cols: M C S Q V
tugib: [-2.06  4.26  0.57  7.25  1.44]
Dov: [-5.08  7.44 -5.94  8.26  7.72]
tep: [ 5.16 -5.63  3.45 -7.86 -7.19]
Bivu: [5.90 2.71 8.01 6.20 6.44]
Genu: [-8.45  5.92 -8.34  8.38  7.14]
bubu: [ 3.30 -5.56  4.42 -7.81 -7.06]
Gapi: [6.74 2.30 8.49 7.89 8.08]
Kudeb: [-7.99  4.44 -8.48  8.43  6.31]
sases: [ 4.57 -7.03  2.72 -8.39 -7.76]
figi: [7.49 2.61 8.19 7.54 7.75]
Lag: [-8.40  5.20 -8.52  8.35  5.88]
vob: [ 4.13 -6.55  2.30 -7.15 -6.89]
down: [ 8.26 -7.86]  Q
down: [-5.94  3.45]  S
down: [ 5.92 -5.56]  C
down: [ 5.16  5.90 -8.45  3.30]  M
down: [ 6.74 -7.99  4.57  7.49]  M
down: [ 6.74 -7.99  4.57]  M

cols: T G J P L X
zus: [6.70 2.66 5.83 6.57 4.41 1.86]
zado: [6.55 3.88 4.42 6.57 5.32 3.21]
Fud: [ 6.35 -0.52  3.92  6.43  5.58  3.73]
Pugu: [3.68 7.17 2.96 3.77 3.04 4.88]
bibed: [ 7.11 -2.87  5.95  7.00  5.02  1.66]
down: [6.70 6.55]  T
down: [6.57 6.43 3.77 7.00]  P

cols: U F W K H A R
Mitel: [-2.69 -4.67  6.56  4.62 -1.95 -1.17  1.00]
lodos: [ 0.06 -0.99 -0.28 -0.15 -2.35  0.59 -1.34]
pugut: [-5.29 -8.92  2.05  0.11 -0.88 -3.46 -6.89]
bubor: [-3.79 -0.86  3.45  3.74  2.68  2.53 -4.57]
bomez: [ 0.69 -1.60 -1.72 -1.30 -1.69 -2.88 -8.21]
zozar: [-4.21 -5.11  4.49  5.45  3.58 -4.09 -0.97]
lin: [-3.54 -5.13  7.49  6.42  2.29 -2.68  0.79]
vam: [-4.04 -0.71 -0.44  5.87  5.99  2.21 -0.15]
Mup: [ 1.37  0.89 -1.22 -3.09  0.26 -0.05 -4.04]
Tifum: [ 1.66  2.13 -0.82  0.51  1.87  2.95  0.38]
Volas: [-2.79 -1.97  1.83  5.34  5.39  2.40 -0.68]
down: [ 2.68 -1.69  3.58]  H
down: [ 5.45  6.42  5.87 -3.09]  K
down: [-3.79  0.69 -4.21]  U
down: [-3.54 -4.04  1.37  1.66 -2.79]  U
down: [-0.88  2.68 -1.69  3.58  2.29  5.99  0.26  1.87  5.39]  H
down: [ 2.68 -1.69  3.58  2.29  5.99  0.26  1.87  5.39]  H

cols: E B N D Z
bem: [-2.24  1.96  0.19 -5.73  4.73]
lor: [-0.67  2.89 -0.35 -6.95  4.76]
Nidar: [-1.16  2.65 -0.23 -6.58  4.80]
gud: [-2.28  1.93  0.21 -5.69  4.73]
dedu: [ 2.06  2.88  1.14 -8.48  2.53]
bigo: [ 1.19  3.19  0.08 -8.17  3.76]
Vis: [-1.29  2.58 -0.19 -6.48  4.80]
visil: [ 0.59  3.22 -0.27 -7.83  4.27]
biren: [ 1.54  3.11  0.41 -8.33  3.34]
pibiv: [-3.19  1.22  0.61 -4.95  4.58]
Tedum: [-1.51  2.45 -0.11 -6.30  4.80]
down: [-0.19 -0.27  0.41]  N
down: [3.19 2.58 3.22 3.11]  B
down: [1.14 0.08]  N
down: [1.96 2.89 2.65 1.93 2.88 3.19 2.58 3.22 3.11]  B
down: [-0.67 -1.16]  E
down: [4.73 4.76 4.80]  Z

cols: kore Sete darer fepuz pum Kapa vofa navi bopav Dela
luse: [ 1.52  0.29 -3.19  0.24 -2.15  0.50 -1.44 -0.59 -2.14  2.08]
Dep: [ 0.73 -0.92  1.02  0.42 -4.69 -1.75  1.32  1.81 -0.49  0.69]
rusad: [ 1.52  0.29 -3.19  0.24 -2.15  0.50 -1.44 -0.59 -2.17  0.37]
bul: [-1.41 -1.25  4.94  0.07  0.09  1.37 -1.55 -6.46  7.90  2.08]
down: [-0.59 -6.46]  navi
down: [0.42 0.24 0.07]  fepuz
down: [2.08 0.69 0.37]  Dela
down: [-0.59  1.81 -0.59]  navi
down: [-2.15  0.09]  pum
down: [0.69 0.37 2.08]  Dela

cols: sofu pofe moz dese Seg Tifel Somif tera Pamu sukim
Nog: [-1.27 -1.80 -0.14  1.28 -5.40  6.76  0.47  2.14 -6.89 -1.36]
dolo: [ 0.36  0.24  0.58 -1.52  2.73 -2.57  3.30  2.98  3.81 -2.63]
kizef: [ 0.26  1.52 -1.17 -0.85  1.55 -5.38 -4.58  3.48  1.88  1.55]
down: [-1.80  0.24]  pofe
down: [ 0.58 -1.17]  moz
down: [0.24 1.52]  pofe
down: [2.98 3.48]  tera
down: [-1.36 -2.63]  sukim

cols: Vobe gisom til Kom tusez ramu bir vil maf toben
Zonor: [-0.67  0.55 -5.19 -0.70  0.37  0.65  2.87  0.19  1.60  2.31]
koli: [-0.65  0.88  1.30  0.89 -0.44  0.82 -1.20  1.14  8.18 -4.57]
Zama: [ 0.03  0.72 -1.35  0.02  0.44 -1.04  0.91 -1.16  2.82  5.84]
bom: [-0.67  0.55 -5.19 -0.70  0.37  0.63 -0.95 -0.27 -1.83  2.91]
tuduf: [-0.71 -1.42  6.15 -1.20 -0.25 -3.74  0.85  1.10 -0.21  2.44]
dab: [-0.71 -1.42  6.15 -1.20  0.94 -3.74  0.85  1.10 -0.21  2.44]
Tarok: [ 1.06 -0.35 -3.06 -2.66 -1.79 -1.06 -3.64 -1.04 -3.95 -3.87]
down: [ 0.91 -0.95  0.85  0.85 -3.64]  bir
down: [-1.83 -0.21]  maf
down: [-4.57  5.84  2.91  2.44]  toben
down: [-0.25  0.94 -1.79]  tusez

cols: viz furap rizop nito Loz Nos Besar
rak: [-2.01 -1.78  4.30  1.42  0.49  1.53 -4.61]
mafif: [ 7.62  0.35  3.65  6.42 -0.37  0.92 -1.46]
Nit: [ 0.96 -1.41  3.11  1.25 -0.23 -0.70 -5.33]
down: [6.42 1.25]  nito
down: [ 0.49 -0.37]  Loz
down: [-1.46 -5.33]  Besar
down: [1.42 6.42]  nito

cols: Safav vul salu ral
dubo: [ 0.30  1.69 -0.50  3.99]
dinat: [-0.41 -0.70 -2.07  2.35]
depe: [-3.40 -1.01 -0.09 -1.50]
bupov: [-1.29 -7.09 -0.30  1.21]
Dife: [-1.29 -7.09 -0.30  1.12]
ges: [-0.27 -2.14  4.01 -2.93]
neka: [ 2.67  0.47 -0.60  1.10]
sigo: [-1.91 -0.21 -0.78 -2.77]
Fizo: [-0.14  1.17  1.66  1.67]
nid: [1.42 1.58 0.58 1.17]
zoti: [ 0.51 -0.74  0.38 -1.19]
ker: [ 0.61 -2.05  0.36  0.06]
down: [-0.41 -3.40 -1.29 -1.29 -0.27  2.67 -1.91]  Safav
down: [-0.30 -0.30  4.01]  salu
down: [-0.14  1.42]  Safav
down: [ 1.21  1.12 -2.93  1.10 -2.77  1.67  1.17]  ral
down: [-2.14  0.47 -0.21  1.17  1.58]  vul

cols: Vate Masos Pom fura ribo dosuf
sima: [ 9.19 -4.38  3.44  5.32  0.26  2.06]
lemi: [ 2.52 -3.28  3.32  4.69 -0.11  6.35]
tutok: [ 0.88  1.14 -1.00  4.76  0.27  5.58]
vanif: [ 0.54 -2.28  1.94  6.00  2.20  2.75]
kezi: [ 7.31 -1.28  4.83  4.12  2.11  5.58]
zuv: [ 9.19 -4.38  3.44  5.32  0.24  2.91]
nezu: [ 9.31 -4.40  3.54  5.43 -0.24  2.49]
ruso: [ 0.88  1.14 -1.00  4.76  0.27  2.12]
down: [5.58 2.75 5.58]  dosuf
down: [-3.28  1.14 -2.28 -1.28 -4.38 -4.40]  Masos
down: [ 1.14 -2.28 -1.28 -4.38 -4.40  1.14]  Masos

cols: nuf zegek vesiz butuz tif lefi bifiz Zoga nurom Vot
vudaf: [ 2.87  2.43  5.14  0.04  4.43 -5.32  4.07 -6.57 -2.95 -3.98]
setel: [-4.65  3.31  2.16  4.41 -3.99 -3.32  4.70 -4.21  2.91  0.67]
Lum: [ 0.15  2.92  0.27 -4.43  3.69  0.45  6.97 -3.36 -1.66  4.80]
down: [-4.21 -3.36]  Zoga
down: [-3.32  0.45]  lefi

cols: vuki Dupig gike miv
Vudu: [-0.51 -4.78 -2.17  6.68]
zab: [-0.62 -5.70  2.69  0.18]
vosu: [ 2.65 -0.86 -2.38  1.78]
zugi: [-0.53 -5.29  1.80 -0.16]
down: [ 2.69 -2.38]  gike
down: [-0.51 -0.62]  vuki
down: [ 0.18  1.78 -0.16]  miv
down: [-0.62  2.65 -0.53]  vuki
down: [6.68 0.18 1.78]  miv
down: [-0.51 -0.62  2.65]  vuki

cols: Vop dotu tugam Larum bama Ruri Kebeb noreg
fad: [ 3.65 -3.46  1.59  5.49  8.16 -0.98  4.55  1.10]
Dize: [-0.13  1.20  0.95 -0.12 -4.00 -1.18 -1.59  0.01]
Zom: [ 3.20  0.91  1.91  0.49 -0.81 -1.97 -0.19  2.56]
fumot: [-0.57  1.10 -2.58 -2.32 -0.41  2.08 -1.16 -0.23]
mele: [ 0.09 -0.70  0.20 -2.07  1.98 -0.68  0.78  1.10]
Bise: [-3.46 -1.08  2.02  0.37  1.58  1.99  1.00 -0.96]
Rezu: [-1.24  0.15 -2.80 -0.61 -0.81  1.29 -0.94 -1.94]
nel: [ 4.98  2.05  0.84 -1.46  1.78 -1.08  0.35  4.51]
vel: [-1.91 -1.75  1.81  0.85  2.58  0.21  1.75 -0.48]
fip: [-1.68 -0.99 -1.51 -0.24  2.78  1.10  0.78 -0.84]
veso: [-5.02 -0.23 -1.94 -1.83 -4.00 -1.87 -2.24 -3.40]
zukud: [ 7.87 -2.13  0.09  0.00 -2.00 -3.05  1.10  0.25]
down: [ 1.10 -0.96 -1.94  4.51 -0.48]  noreg
down: [ 0.78  1.00 -0.94  0.35  1.75  0.78 -2.24]  Kebeb
down: [ 8.16 -4.00 -0.81 -0.41  1.98]  bama

cols: pogob Puz ketot vab
Taf: [ 1.09  0.22 -5.79  5.61]
zabeg: [ 5.23  0.17 -4.67 -4.77]
sodo: [ 2.43  0.54  2.86 -9.35]
down: [0.22 0.17]  Puz
down: [0.17 0.54]  Puz
down: [1.09 5.23]  pogob

cols: subik kob Fotu Lugav Mur Kofak Dop Daga temun kon
Mekoz: [-0.38  1.48  0.01 -0.42  1.27 -1.96  0.07 -9.22  1.36 -2.34]
Mapaf: [ 2.88 -1.14 -0.04 -0.57  1.82 -1.62 -0.20 -7.42 -0.52  1.24]
lenu: [ 4.10 -1.85  0.07 -1.07  2.10 -1.01 -0.20  4.49 -1.58  1.96]
rato: [ 7.88 -1.44  0.02 -0.43 -0.90  1.26  0.03 -1.13 -1.24  0.99]
Katak: [-1.67 -1.70 -0.09  1.29  1.12  3.47  0.10  0.36 -0.36  1.33]
Zuf: [-1.68 -0.50  0.00  1.85  2.13  3.01  0.65 -2.59 -0.94  0.26]
down: [ 1.36 -0.52 -1.58]  temun
down: [-9.22 -7.42  4.49 -1.13]  Daga
down: [-0.52 -1.58 -1.24 -0.36 -0.94]  temun
down: [1.96 0.99 1.33 0.26]  kon
down: [ 4.49 -1.13  0.36 -2.59]  Daga
down: [ 1.82  2.10 -0.90  1.12]  Mur
down: [-0.20  0.03]  Dop

cols: sev Kap nez babir memur
Vev: [ 5.02  0.23 -0.17  0.30  5.46]
pokuz: [7.42 2.10 0.17 0.06 1.62]
Zade: [ 0.25 -0.02  0.81  6.55  3.84]
fali: [ 3.79  0.16 -0.07  0.73  6.41]
down: [7.42 0.25]  sev
down: [1.62 3.84 6.41]  memur
down: [0.06 6.55 0.73]  babir

cols: nak fiz piru nidef gako dol Fen fom Loros gakem
suz: [-2.73 -4.05  6.77  2.69 -2.10  5.21 -6.05 -2.85 -4.40 -2.75]
Feno: [-3.08 -3.86 -6.31  3.63 -2.91 -3.39  3.43 -3.34  5.32 -0.19]
Nim: [-6.20  7.31 -2.72 -1.25  4.45  2.98  3.58  2.41 -3.10 -0.15]
Rok: [ 6.92 -1.84  2.30 -6.37 -0.27 -0.67  4.12  4.37  3.60 -1.57]
down: [-2.91  4.45]  gako
down: [-6.05  3.43  3.58]  Fen
down: [-2.85 -3.34  2.41]  fom
down: [-2.75 -0.19]  gakem

cols: gad biv toput neto
muvu: [-0.28 -6.43  0.25  0.67]
mifi: [-0.40 -0.28 -0.26 -0.10]
bidub: [ 0.23  8.17 -0.01 -0.15]
Baki: [ 1.49 -1.66 -0.98 -0.25]
down: [ 8.17 -1.66]  biv
down: [0.23 1.49]  gad

cols: Vuze Dena Sugur dup berif
Zik: [-0.21 -9.16  4.56 -0.23  5.70]
sez: [-6.11 -0.86  1.89  2.23 -1.89]
gep: [ 8.09 -3.81 -0.21 -9.16  4.56]
Bobo: [-3.81 -0.21 -9.16  4.56 -0.23]
Duk: [ 4.56 -0.23  5.70 -6.11 -0.86]
down: [-0.21 -6.11  8.09 -3.81]  Vuze
down: [ 5.70 -1.89]  berif

cols: dekiv vugu sop gim malot modug
fak: [ 1.29  0.33 -1.84 -1.06  0.74 -1.73]
Zadi: [-6.69  0.26 -3.51 -0.14  1.79  2.13]
Niros: [-1.31 -0.33  3.25 -2.08 -0.78  4.13]
zomad: [ 2.70  0.20 -1.26  1.40  1.62  2.55]
down: [-3.51  3.25 -1.26]  sop
down: [ 0.74  1.79 -0.78]  malot

cols: Bukif zini Vekom das Fis gimen Zose
Mar: [ 0.08 -0.19  0.01  0.10  0.03  0.32 -0.15]
fof: [ 0.08 -0.21  0.01  0.10  0.03  0.32 -0.15]
Tukat: [ 0.89 -0.17  7.31  0.53 -0.15 -0.14 -0.41]
votuz: [-0.23  0.04 -0.13 -0.12  0.00  0.09 -0.65]
zet: [ 2.34  0.04 -0.13 -0.12  0.00  0.09 -0.65]
varov: [-0.44 -0.10  0.22 -0.37 -0.56 -2.39 -0.14]
figil: [-0.03  0.01  0.00 -0.03  0.07  0.07  0.80]
down: [0.08 0.89]  Bukif
down: [ 0.00  0.00 -0.56  0.07]  Fis
down: [ 0.03 -0.15]  Fis

cols: tati deta gef Vaso kozi livut daf nibeb Sefu
lig: [ 1.72 -2.24  4.28  2.81  0.03  3.30  0.27  2.35  3.27]
rog: [ 3.27  1.24 -2.16  6.43 -1.40 -1.91 -3.23 -0.74  1.93]
bape: [-3.39 -7.37 -2.63 -0.47 -6.07  2.69  3.74 -2.04  3.47]
down: [-3.23  3.74]  daf
down: [ 6.43 -0.47]  Vaso
down: [1.93 3.47]  Sefu
down: [-1.91  2.69]  livut
down: [-2.24  1.24]  deta
down: [ 2.35 -0.74]  nibeb
down: [ 0.03 -1.40]  kozi

cols: tadir fidil Lat mal noze Sufu
Vuti: [-0.14 -4.33  6.73  4.45  5.07  0.42]
renab: [-0.44 -0.32  0.98 -0.79  0.57 -0.49]
kabof: [ 7.05  4.32 -1.99 -1.83  3.66  2.60]
Teg: [-0.16 -3.63  2.24  6.28 -3.11 -5.17]
tun: [ 2.73  0.48 -0.45  0.71  0.21  0.52]
Tez: [-2.81  2.46 -2.15 -5.31  1.25 -8.38]
nukip: [-0.06  0.69 -0.74  0.04  0.58 -0.19]
Tobep: [ 0.62 -2.03  1.15  0.37  2.95  0.76]
fos: [ 0.72 -2.05 -0.59 -0.92 -1.06 -2.46]
toli: [-0.02  2.61 -1.28 -0.85 -1.44  0.19]
nenam: [-2.10  3.74 -0.14  7.66  2.56  3.55]
down: [0.04 0.37]  mal
down: [-1.99  2.24]  Lat
down: [ 0.48  2.46  0.69 -2.03 -2.05]  fidil
down: [1.25 0.58]  noze

cols: kan pibit sek lef Vav
gebu: [ 3.63 -4.87 -0.88 -2.53 -0.13]
lole: [ 1.02  1.64 -1.62  2.15 -0.70]
nakur: [-0.06 -0.33 -0.47  0.32 -0.04]
Sumu: [ 1.69  2.85  8.56  6.34 -8.61]
tugof: [ 1.24 -2.27  2.46  1.91  1.25]
down: [8.56 2.46]  sek
down: [-0.13 -0.70 -0.04]  Vav

cols: dopo toso gufop Sudip pefif Sogek Negi
tezur: [ 2.16  0.85  2.73  5.50  3.18  2.23 -2.08]
Falut: [ 3.21  0.37 -2.39  0.91  5.01  6.37  1.81]
zife: [ 4.27  1.08 -8.83 -0.72 -0.78 -3.77  1.81]
rus: [ 0.21 -0.45  7.33  7.37 -0.90 -1.90 -2.50]
down: [ 5.50  0.91 -0.72]  Sudip
down: [0.85 0.37]  toso
down: [ 2.73 -2.39 -8.83]  gufop
down: [3.21 4.27]  dopo
down: [ 1.81 -2.50]  Negi

cols: Daro zopig fama nurik Toba
beviz: [ 2.92 -0.73 -0.54  8.53 -1.94]
tozos: [-0.28  2.71  5.68 -5.44 -2.12]
Musa: [ 7.04 -0.03 -3.22  5.47  0.24]
sati: [-6.93 -6.44 -0.86  1.02 -3.21]
zalin: [ 4.16  3.05 -4.71 -2.44  6.48]
sosad: [-0.69  6.58  4.24 -5.07  3.11]
genuv: [-0.55  5.88  5.17 -5.18  1.51]
Tufup: [ 6.10 -0.26 -2.32  6.83 -0.61]
gunof: [-0.26  3.21  5.80 -5.42 -1.68]
down: [-0.69 -0.55  6.10]  Daro
down: [-6.44  3.05  6.58  5.88]  zopig
down: [ 0.24 -3.21  6.48]  Toba
down: [ 5.68 -3.22]  fama
down: [-1.94 -2.12  0.24]  Toba

cols: Zoza Dagi nevu nugat napi Mobi
Rezek: [ 3.44 -2.82  4.89 -0.96 -2.97  2.49]
sur: [ 6.97  1.07 -2.17  5.62  1.84  3.72]
fomal: [ 0.89 -0.80 -1.88 -0.03  5.66  0.01]
down: [3.44 6.97]  Zoza
down: [ 1.07 -0.80]  Dagi
down: [3.72 0.01]  Mobi
down: [ 5.62 -0.03]  nugat
down: [ 4.89 -2.17]  nevu

cols: nuta komut giv zuvom geza Lise Nagik Zok Zogi nadus
deram: [-0.07  3.78  1.89 -0.34  6.58 -3.44 -1.76 -3.49  0.95 -3.06]
sozig: [ 0.32 -1.59  0.11  2.13 -0.60 -1.95  2.26 -0.01 -1.29 -0.97]
katul: [ 2.05  7.37  3.64  8.63  0.92  8.88 -5.44 -3.51  3.57  5.91]
Tadok: [ 1.32 -0.71  5.92 -1.65 -2.67  2.32 -0.22 -0.26 -0.33 -0.24]
besu: [ 0.32 -1.59  1.04  2.13 -0.60 -1.95  2.26 -0.01  0.16  0.72]
big: [-0.07  3.78  1.89 -0.34 -3.05 -3.44 -1.76 -3.49  0.95 -3.06]
donof: [ 0.32 -1.59  1.04  2.13 -0.60 -1.95  2.26 -0.01 -1.29 -0.97]
down: [-0.33  0.16  0.95 -1.29]  Zogi
down: [-0.22  2.26]  Nagik
[ 0.32 -1.59  0.11  2.13 -0.60 -1.95  2.26 -0.01 -1.29 -0.97]  sozig
down: [-3.44 -1.95  8.88  2.32 -1.95 -3.44]  Lise
down: [ 2.26 -1.76]  Nagik
down: [ 8.63 -1.65  2.13 -0.34  2.13]  zuvom
down: [-0.60  0.92]  geza

cols: lazag fege Viti gavur fula boz
bido: [3.96 1.06 4.04 3.44 0.49 0.15]
Volaf: [-1.76  0.48 -0.05 -1.24 -3.17 -1.46]
zigaz: [ 0.76 -1.12  2.31 -1.59 -1.41  0.78]
zafo: [ 1.28 -0.55 -2.27 -1.43  1.38  1.43]
fovuz: [4.69 0.38 1.18 1.45 1.22 0.60]
Dibap: [-0.09 -2.03 -0.71  0.08  1.28  1.24]
Mida: [-1.41 -1.57 -1.82 -4.82 -2.56  0.15]
Lufi: [-0.54 -0.71 -0.19 -2.16 -2.31 -1.27]
Ralo: [ 1.80  2.54 -0.44  2.00  0.86  1.39]
torom: [3.62 0.30 2.43 2.63 1.26 0.19]
nav: [-4.75 -0.51 -1.03 -7.90 -5.60 -5.31]
saviz: [-0.71 -2.20 -1.33 -1.54 -0.56  0.25]
down: [-0.71  2.54  0.30 -0.51 -2.20]  fege
down: [-0.05  2.31 -2.27  1.18]  Viti
down: [ 1.28 -2.56 -2.31  0.86  1.26]  fula

cols: Patu febus kuzi Sadan nazog bobif
nezad: [-0.14  5.64 -1.02  1.61  0.27  1.26]
timo: [-0.33 -8.00 -5.65  0.62 -3.95 -0.99]
ras: [-2.17 -0.11 -1.02  1.97  0.33  0.33]
Pag: [-0.40 -0.42  0.03 -1.49 -0.87 -1.13]
Selo: [-3.94 -8.52 -8.61  1.51 -8.38 -3.74]
down: [ 0.03 -8.61]  kuzi
down: [-0.11 -0.42]  febus
down: [ 1.61  0.62  1.97 -1.49]  Sadan
down: [-3.95  0.33 -0.87]  nazog

